In the rows, zero is written as 128.
Each row of numbers stands for one element and depends on some of the facts below. Use the named rows to name the rest.

Some rows with their names:
[125 131 130 128 124 130 131 121 140 144 128 143 115 126 128 111 133 138
 129 133 134 123 117 120 118 138 123 129 126 126 129 129 130 129 153 135
 131 136 124 120 118 131]: sesa
[127 132 131 129 125 130 130 121 140 143 127 142 114 126 127 111 134 137
 132 131 135 123 117 119 117 138 124 129 126 127 129 128 130 129 151 134
 131 136 124 120 120 133]: nututer
[104 142 141 127 108 159 141 133 153 128 105 139 135 138 128 117 151 107
 118 137 100 114 138 104 154 145  84 153 144 127 102 142 109 104 106 119
 112 164 111 127 116 128]: stestal
[126 120 107 135 158 116 124 132 124 111 175 147 145 162 128 133 132 139
 130 135 131 141 121 171 113 140 150 147 120 109 151 127 122 133 119 136
 142 120 118 101 131 149]: ladem
[119 114  76  93 101 146 113 104 138 138 128 153  72 154 106 128  90 154
  50 156 142 121 109 122  84 178 159 140 112  81  86 205  77 147 198 179
 159  93 126 122  93 102]: skefilan
[110 138 101 107  86 120 136 136 146 115 128 148 119 137 121 122 123 136
  86 126 114 108 122 152 123 106 110 114 135 146 128 118 119 140 185 133
 126 114 120 116 130 146]: stanik
[126 127 130 115 114 124 124 124 124 130 118 113 124 119 124 128 124 131
 129 127 134 126 127 125 125 112 127 113 126 134 124 129 141 131 148 120
 125 117 140 136 128 121]: zoflor
[130 130 143 128 122 150 136 133 124 138 100 100 141 115 129 131 128  96
 132 133 116 128 144  92 153 131 118 133 142 123  95 146 132 119  98 114
 118 139 135 148 124 105]: luser
[121 124 132 112 126 122 118 122 112 120 130 114 128 127 122 138 128 138
 139 131 131 133 127 140 122 113 132 118 119 128 137 130 145 128 141 117
 127 121 138 132 128 119]: drubek
[121 144 152 124  96 119 129 110 137 149  89 138  99  86 129 114 126 135
 130 139 137 116 110  99 126 122 120 110 128 144 128 131 141 133 172 126
 124 137 124 138 116 115]: stutra
[134 131 112 149 152 120 132 156 120 114 145 139 142 141 139 163 105 120
  98 128 102 129 143 142 134 139 129 135 148 119 130 124 105 133  85 166
 127 127 112 130 126 135]: biskis
[ 94 146 147 121  96 157 139 138 148 113  94 122 142 144 122 132 139 100
 120 147 103 116 144 114 159 127  89 137 147 130  95 141 117 100 107 115
 106 146 126 140 120 108]: ristofa
[129 139 143 114  96 127 129 111 132 153  99 130  99  89 125 109 131 139
 130 127 131 116 113  96 122 121 114 113 125 141 125 132 146 134 175 122
 126 140 129 135 118 123]: resil
[ 87 113 118 100 120 127 115 128 131 104 138 127 135 156 129 138 146 137
 115 134 121 117 142 161 131 115 115 129 120 133 135 128 112 115 134 113
 115 127 120 120 126 135]: nadris
[145 100 125 131 164 119 116 121 109 145 144 108 129 122 137 131 122 131
 150 125 157 141 133 124 118 135 168 121 115 116 133 128 137 140 119 128
 138 113 138 132 131 117]: trodol
[117 107 123 118 142 123 116 124 120 124 140 119 131 138 133 134 135 135
 133 128 139 130 138 143 125 124 139 125 117 127 135 126 124 126 124 120
 126 120 130 126 130 128]: ploplus
[117 107 122 118 141 123 115 125 120 123 140 118 132 138 133 135 134 134
 134 127 140 130 138 143 125 124 139 125 117 126 135 126 125 126 124 119
 126 121 130 126 131 128]: vafle

How the elements are related:
bidus klupim mutril; skorok klupim dibratru; gruse klupim gredrotak; tasor klupim maril; drore klupim vovil; skefilan klupim brote; plomudrem klupim fleflen; mogila klupim moman; doston klupim bunes
zetu klupim vuser; vidrotrin klupim mebide; lifu klupim tasor; radrar klupim vidrotrin; fleflen klupim storor; fleva klupim plomudrem; vomi klupim gristebras; plustar klupim zoflobo; vikil klupim dratrin
stidri klupim kleplin; dibratru klupim zitren; nadris klupim drevastar; skifan klupim sanes; drevastar klupim sigebrul; tiken klupim bibir; koflir klupim grefe; grula klupim sesa; tugradas klupim zitrul
vovil klupim zipun; gristebras klupim skasebre; stanik klupim balon; kleplin klupim godropak; mota klupim nastu; luser klupim trodol; sezom klupim tanisek; nastu klupim bruflu; buges klupim skepil
vatron klupim luser; klepo klupim brafuso; sigebrul klupim netun; damos klupim radrar; noplis klupim loton; bibir klupim grivu; mutril klupim mota; ploval klupim greplo; vuser klupim vike
klaplun klupim ploval; loton klupim fodram; flibebi klupim nututer; grivu klupim skefilan; greplo klupim grudrel; groflok klupim skifan; klostiska klupim zira; balon klupim noplis; godropak klupim bimas
zubun klupim grikul; stestal klupim pugrul; zira klupim fedro; zitrul klupim rudrom; brafuso klupim tiken; zitren klupim vetol; gutra klupim pluza; trudur klupim ladem; moman klupim grula
brupluk klupim flibebi; dribrak klupim puskul; skepil klupim letrutru; dratrin klupim dribrak; sotruk klupim bretur; skego klupim bufi; maril klupim kizik; pafel klupim tedrubrol; nututer klupim daskisko
duri klupim tugradas; mozekla klupim trudur; netun klupim dregos; sigral klupim koflir; pluza klupim gruse; vetol klupim klepo; zipun klupim grulen; triso klupim treflo; zozetru klupim lifu
ladem klupim viroma; nustom klupim skorok; vusta klupim kuzos; biskis klupim klaplun; gabim klupim vikil; bimas klupim fedre; bunes klupim triskon; kizik klupim skego; skimun klupim buza
vepligri klupim gruflebrel; nupe klupim vusta; flupel klupim bidus; ligon klupim mozekla; flesten klupim vigiskos; grefe klupim brolapli; lupupo klupim sazer; ristofa klupim biskis; skasebre klupim trebestel
dregos klupim fludril; vigiskos klupim sezom; papam klupim zetu; bufi klupim flupel; tedrubrol klupim gekul; sesa klupim vatron; flalem fofo e; bidus fofo g; skorok fofo c
grudrel fofo e; fedre fofo e; drubek fofo c; tasor fofo f; gredrotak fofo e; puskul fofo b; drore fofo b; fodram fofo b; skefilan fofo a
plomudrem fofo d; mogila fofo a; storor fofo b; doston fofo a; zetu fofo e; vidrotrin fofo a; sogo fofo c; fludril fofo e; brote fofo b
radrar fofo f; fleflen fofo d; letrutru fofo b; plustar fofo a; vikil fofo a; stidri fofo a; rira fofo b; dibratru fofo b; susek fofo c
treflo fofo a; skifan fofo e; drevastar fofo e; sazer fofo a; grikul fofo d; tiken fofo a; koflir fofo a; stutra fofo d; vovil fofo b
gristebras fofo b; stanik fofo b; kleplin fofo e; mota fofo a; luser fofo c; vike fofo b; sezom fofo f; nastu fofo b; buges fofo a
vatron fofo g; klepo fofo a; damos fofo b; gopumir fofo c; ploval fofo f; resil fofo f; pugrul fofo d; vuser fofo d; darenem fofo d
zifler fofo a; flura fofo b; klaplun fofo a; grivu fofo e; groflok fofo b; klostiska fofo c; gruflebrel fofo c; grulen fofo c; balon fofo b
godropak fofo e; triskon fofo a; zubun fofo c; stestal fofo a; kaplur fofo e; rudrom fofo d; zira fofo a; zoflobo fofo f; zitrul fofo c
brafuso fofo d; zitren fofo b; viroma fofo f; bruflu fofo f; gekul fofo c; gutra fofo d; brupluk fofo c; dribrak fofo a; skepil fofo g
kuzos fofo a; dratrin fofo b; sotruk fofo f; skego fofo c; pafel fofo c; nututer fofo a; mozekla fofo a; daskisko fofo a; bretur fofo g
netun fofo f; ziple fofo b; tanisek fofo a; pluza fofo a; zipun fofo a; zozetru fofo b; ladem fofo a; vusta fofo b; biskis fofo d
gabim fofo b; zoflor fofo c; bunes fofo a; kizik fofo e; skimun fofo c; vepligri fofo e; buza fofo b; nupe fofo a; flupel fofo b
mebide fofo e; ligon fofo a; flesten fofo e; grefe fofo a; lupupo fofo a; fedro fofo a; ristofa fofo e; skasebre fofo b; dregos fofo a
vigiskos fofo b; sesa fofo a; flalem steplan 447; bidus steplan 850; skorok steplan 78; grudrel steplan 850; fedre steplan 78; drubek steplan 78; tasor steplan 490
gredrotak steplan 850; puskul steplan 112; drore steplan 490; fodram steplan 850; skefilan steplan 112; plomudrem steplan 850; mogila steplan 447; storor steplan 247; doston steplan 490
zetu steplan 850; vidrotrin steplan 407; sogo steplan 490; fludril steplan 447; brote steplan 490; radrar steplan 490; fleflen steplan 407; letrutru steplan 407; plustar steplan 850
vikil steplan 78; stidri steplan 850; rira steplan 407; dibratru steplan 78; susek steplan 850; treflo steplan 850; skifan steplan 112; drevastar steplan 490; sazer steplan 247
grikul steplan 490; tiken steplan 247; koflir steplan 78; stutra steplan 407; vovil steplan 490; gristebras steplan 247; stanik steplan 112; kleplin steplan 407; mota steplan 407
luser steplan 850; vike steplan 112; sezom steplan 247; nastu steplan 490; buges steplan 850; vatron steplan 247; klepo steplan 447; damos steplan 850; gopumir steplan 850
ploval steplan 407; resil steplan 407; pugrul steplan 850; vuser steplan 850; darenem steplan 447; zifler steplan 78; flura steplan 490; klaplun steplan 850; grivu steplan 78
groflok steplan 447; klostiska steplan 490; gruflebrel steplan 78; grulen steplan 447; balon steplan 247; godropak steplan 247; triskon steplan 112; zubun steplan 850; stestal steplan 850
kaplur steplan 112; rudrom steplan 112; zira steplan 407; zoflobo steplan 490; zitrul steplan 78; brafuso steplan 407; zitren steplan 850; viroma steplan 447; bruflu steplan 490
gekul steplan 490; gutra steplan 112; brupluk steplan 490; dribrak steplan 247; skepil steplan 247; kuzos steplan 78; dratrin steplan 247; sotruk steplan 407; skego steplan 78
pafel steplan 247; nututer steplan 490; mozekla steplan 850; daskisko steplan 247; bretur steplan 247; netun steplan 112; ziple steplan 850; tanisek steplan 112; pluza steplan 78
zipun steplan 850; zozetru steplan 447; ladem steplan 247; vusta steplan 850; biskis steplan 447; gabim steplan 850; zoflor steplan 490; bunes steplan 407; kizik steplan 247
skimun steplan 850; vepligri steplan 447; buza steplan 490; nupe steplan 490; flupel steplan 407; mebide steplan 112; ligon steplan 447; flesten steplan 850; grefe steplan 112
lupupo steplan 112; fedro steplan 850; ristofa steplan 850; skasebre steplan 447; dregos steplan 850; vigiskos steplan 407; sesa steplan 490; flalem zefek lifu; bidus zefek bufi
skorok zefek moman; grudrel zefek grula; fedre zefek papam; drubek zefek mupibro; gruse zefek greplo; tasor zefek tedrubrol; gredrotak zefek grula; puskul zefek trudur; drore zefek duri
fodram zefek maril; skefilan zefek bimas; plomudrem zefek trudur; mogila zefek noplis; storor zefek brolapli; doston zefek noplis; zetu zefek mutril; vidrotrin zefek moman; sogo zefek trudur
lifu zefek loton; fludril zefek gruse; brote zefek ploplus; radrar zefek flibebi; fleflen zefek loton; fleva zefek noplis; vomi zefek maril; letrutru zefek duri; plustar zefek mupibro
vikil zefek moman; stidri zefek brolapli; rira zefek grula; dibratru zefek sigebrul; susek zefek tugradas; trebestel zefek noplis; treflo zefek sigebrul; skifan zefek loton; drevastar zefek sigral
sazer zefek duri; grikul zefek trebestel; tiken zefek grula; koflir zefek tedrubrol; grula zefek loton; tugradas zefek greplo; stutra zefek tedrubrol; vovil zefek tedrubrol; gristebras zefek trebestel
stanik zefek moman; kleplin zefek bibir; mota zefek moman; luser zefek trebestel; vike zefek trebestel; plaban zefek duri; sezom zefek sanes; nastu zefek ploplus; buges zefek tugradas
vatron zefek lifu; klepo zefek bufi; sigebrul zefek mutril; damos zefek duri; gopumir zefek mutril; bibir zefek nadris; ploval zefek trudur; resil zefek flibebi; pugrul zefek ploplus
vuser zefek papam; darenem zefek vafle; zifler zefek plaban; flura zefek sigebrul; klaplun zefek tugradas; flibebi zefek noplis; grivu zefek bibir; groflok zefek vetol; klostiska zefek moman
gruflebrel zefek trebestel; grulen zefek nustom; balon zefek flibebi; godropak zefek lifu; triskon zefek sigebrul; zubun zefek duri; stestal zefek moman; kaplur zefek tedrubrol; rudrom zefek duri
zira zefek flibebi; zoflobo zefek duri; trodol zefek maril; zitrul zefek sigral; brafuso zefek ploplus; zitren zefek trebestel; viroma zefek tedrubrol; bruflu zefek lifu; gekul zefek loton
gutra zefek noplis; trudur zefek mupibro; moman zefek mutril; brupluk zefek maril; dribrak zefek loton; skepil zefek fleva; kuzos zefek vetol; dratrin zefek trudur; sotruk zefek tugradas
skego zefek brolapli; pafel zefek bibir; nututer zefek moman; mozekla zefek duri; brolapli zefek maril; daskisko zefek mutril; bretur zefek vomi; netun zefek sigral; ziple zefek loton
sigral zefek mupibro; tanisek zefek vafle; pluza zefek greplo; vetol zefek mutril; zipun zefek mupibro; triso zefek noplis; zozetru zefek moman; ladem zefek nustom; nustom zefek maril
vusta zefek tedrubrol; biskis zefek trodol; gabim zefek mutril; zoflor zefek loton; bimas zefek sanes; bunes zefek sanes; kizik zefek sigebrul; skimun zefek papam; vepligri zefek brolapli
buza zefek sigebrul; nupe zefek nustom; flupel zefek trodol; mebide zefek trudur; ligon zefek papam; flesten zefek ploplus; grefe zefek brolapli; lupupo zefek mutril; fedro zefek sanes
ristofa zefek gruse; skasebre zefek ploplus; dregos zefek gruse; vafle zefek noplis; vigiskos zefek sigebrul; papam zefek mutril; bufi zefek greplo; tedrubrol zefek loton; ploplus zefek greplo
sesa zefek gruse

Rows to name:
No name comes twice in this set of rows, the named rows included.
[102 106  82 101 150 131 115 123 115 121 179 146 127 182 119 148 116 142
  93 177 124 141 123 168  99 175 174 153 115  62 119 187 109 144 155 162
 153 111 109 102  95 110]	tiken
[165 125 117 162 174 128 133 157 114 131 151 114 143 147 135 157  92 119
 127 121 128 142 145 127 123 143 153 124 143 107 120 117 123 136  81 172
 135 106 141 140 131 115]	fludril
[149 131 141 144 135 111 128 117 121 151 116 131 115  93 134 123 112 127
 139 135 147 136 111 109 120 135 156 118 126 126 134 131 143 146 140 136
 139 122 129 135 126 117]	grikul
[ 91 128 132  93  97 124 127 109 129 170 103 135  93 105 129 126 116 131
 105 187 129 115 116  94 118 152 145 105 132  99 101 175 149 149 214 150
 131 133 112 134  77  79]	brafuso
[152 136 154 157 138 137 139 126 123 154  96 118 133  90 139 126 117  94
 142 137 129 138 129  76 150 151 142 138 142 119 105 147 133 132  88 129
 131 146 125 147 123 105]	pugrul
[149 124 137 141 153 124 124 114 120 152 142 134 115 119 128 117 127 142
 157 129 149 142 112 118 110 148 150 130 115 114 142 128 144 136 134 138
 142 134 130 122 122 124]	kuzos
[111 138 109 132 134 135 132 164 134  92 144 133 150 178 128 164 115 124
  95 128  95 120 153 161 136 123 102 131 148 125 122 116 101 113  95 158
 115 120 124 129 128 132]	vepligri
[138 128 106 123 113 110 132 130 135 140 132 139 116 115 131 117 113 137
  99 123 134 118 116 130 113 118 134 113 133 138 128 121 129 151 174 139
 137 109 129 120 128 146]	netun
[100 120 108  86 109 152 104 100 111 114 120 127  90 160  96 155 100 149
  90 175 134 139 117 136  98 168 162 137 103  71  97 212 106 128 168 159
 146 102 134 136  92  65]	grivu
[121 124 113 131 148 114 121 137 119  96 163 129 154 167 123 147 120 131
 132 142 135 144 126 180 116 121 154 131 123 113 146 125 130 130 118 131
 136 100 132 115 136 129]	godropak
[136 131 112 152 153 120 132 155 118 114 145 139 143 140 140 162 105 120
  99 126 103 130 143 140 135 140 130 136 147 121 131 123 105 133  83 165
 128 126 113 131 127 137]	darenem
[160 119 107 142 164 111 127 131 100 121 172 126 145 136 126 142 114 129
 141 127 136 156 119 162 115 133 179 134 116 105 151 129 142 152 115 137
 152 106 126 115 142 132]	storor
[144 116  98  98 112 153 113  95 102 146 116 124  74 123  99 142  88 141
  86 156 138 143 111 102  98 179 184 137 102  68  88 220 107 152 171 167
 164 104 132 141  97  67]	brote
[ 98 121 101 105 128 114 117 139 116  79 163 126 157 170 122 153 134 135
 109 137 112 131 137 194 125 106 129 136 124 124 146 128 120 124 124 115
 125 107 124 111 136 144]	pafel

The same elements again, as new rows of numbers:
Named rows:
[131 110 138 196 129  88  82 126 200 169 163  41 124  87 104 177 160 112
 211 153 140 107 137  97  44 205 101 125  98]: kizik
[135 120 123 129 130 126 132  96 123 112 132 117 139 132 138 140 145 141
 128 150 128 106 125 143 147 139 120 118 149]: greplo
[132 159 121 120 131 130 122 132 118 153 124 130 122 133 145  89 126 135
 103  93 123 157 117 104 136 149 157 140 112]: ziple
[110 126 140 122 137 140 131 146 135 119 110 137 109 129 134 111 116 113
 125 125 131 153 132 123 117 119 139 128 113]: mozekla
[116 154 124 131 110 107 109 133 131 146 174 142 155 108  93  91 110 153
 142 134 116 110 149 131 118  72 123 131 121]: drubek
[111 120 139 120 130 133 128 173 135 120 106 156  88 127 117 119 127 100
 170 100 117 159  97 108 126 107 124 163  95]: nupe
[135 118 123 128 130 127 131  96 124 113 132 116 136 132 139 139 143 142
 132 147 125 106 122 142 148 138 118 119 151]: noplis
[133 104 135 131 130 137 137 115 148 131 122 105 167 165 135 168 125 126
 116 153 163 121 149 161 103 142 116 109 148]: bretur
[132  91 126 128 121 131 130 121 146 115 120 122 144 157 130 166 134 125
 158 142 142 119 119 150 127 141 107 126 140]: skepil
[123 149 148 137 128 120 131 134 159 140 137 113 152 145 130 132 140 143
 106 133 165 128 157 151 106 103 127 110 153]: gredrotak
[136 119 123 130 130 125 129  95 125 113 132 116 135 131 136 139 144 142
 133 146 126 105 121 140 147 139 117 120 149]: plaban
[181  99 146 158 135 151  33 119 240 156 165  98  62 112 150 176  77 133
 134  90 164  59  62  98  46 107 136 169 152]: bidus
[125 121 129 136 124 117 135 123 126 112 165 123 151 127 125 137 133 149
 146 133 113 100 122 157 120 104 123 115 137]: kaplur
[134 103 113 126 119 120 123 104 124  95 129 135 113 122 134 136 153 140
 174 136 106 103  90 129 172 138 107 140 140]: sigral
[161 135 114 124 131 163 147  90  92 154 102  98 140 145 145 146 128 122
  61 143 146 138 151 119 147 213 157  97 137]: letrutru
[114 127 143 129 150 150 152 123 101 127 145 111 158 129 137 123  90 120
  80 146 122 129 158 153  84 123 157  95 119]: triskon
[138 134 134 132 139 134 138  89 126 129 134  99 159 140 141 141 135 143
  91 157 148 107 152 152 124 141 128 100 160]: trebestel

Rows to name:
No name comes twice in this set of rows, the named rows included.
[219 138 127 138 128 185  23 131 198 210 158 124  39 109 145 153  29 128
  66  35 156  75  49  52  53 119 182 200 131]	nastu
[113 113 133 124 141 144 143 129 100 112 142 129 136 121 132 119  97 117
 119 137 102 127 127 141 109 119 145 114 110]	grefe
[110 142 103  98  98 132 127 107  73  93 180 223 165 157 141  42 180 163
  23 182 111 189 126 185 159  93 175 188  36]	dibratru
[ 99 180 157 203 161  43  91 154 188 199 163  33 125  62  96 123 198 110
 209 123 131 141 155  70  26 187  92 156  74]	tasor
[136 135 134 131 140 133 140  89 124 127 134  98 163 142 144 141 136 144
  86 158 149 109 157 155 124 142 128  98 162]	trodol
[131 129 101 119 123 126 127 124  81 126 150 144 124 115 139  92 119 138
 143  93  73 129  80 112 153 147 153 146  99]	stanik
[132 175 130 124 141 136 131 127 118 170 128 113 147 142 149  91 119 136
  59 105 145 159 150 117 114 149 168 120 123]	fodram
[113 130 141 199 155  74  93 100 180 159 171  22 127  71 123 143 182 120
 201 161 120 108 137  95  51 220 106 116 101]	maril
[146 126 113 124 118 121 126 112 115 140 116 129 142 125 109 154 132 129
 126 144 135 113 144 121 143 143 101 140 139]	sezom
[156 104 104 125 112 127 131  96 109 109  98 135  99 112 114 169 164 125
 162 149 119  99 108 110 192 167  89 142 149]	sotruk

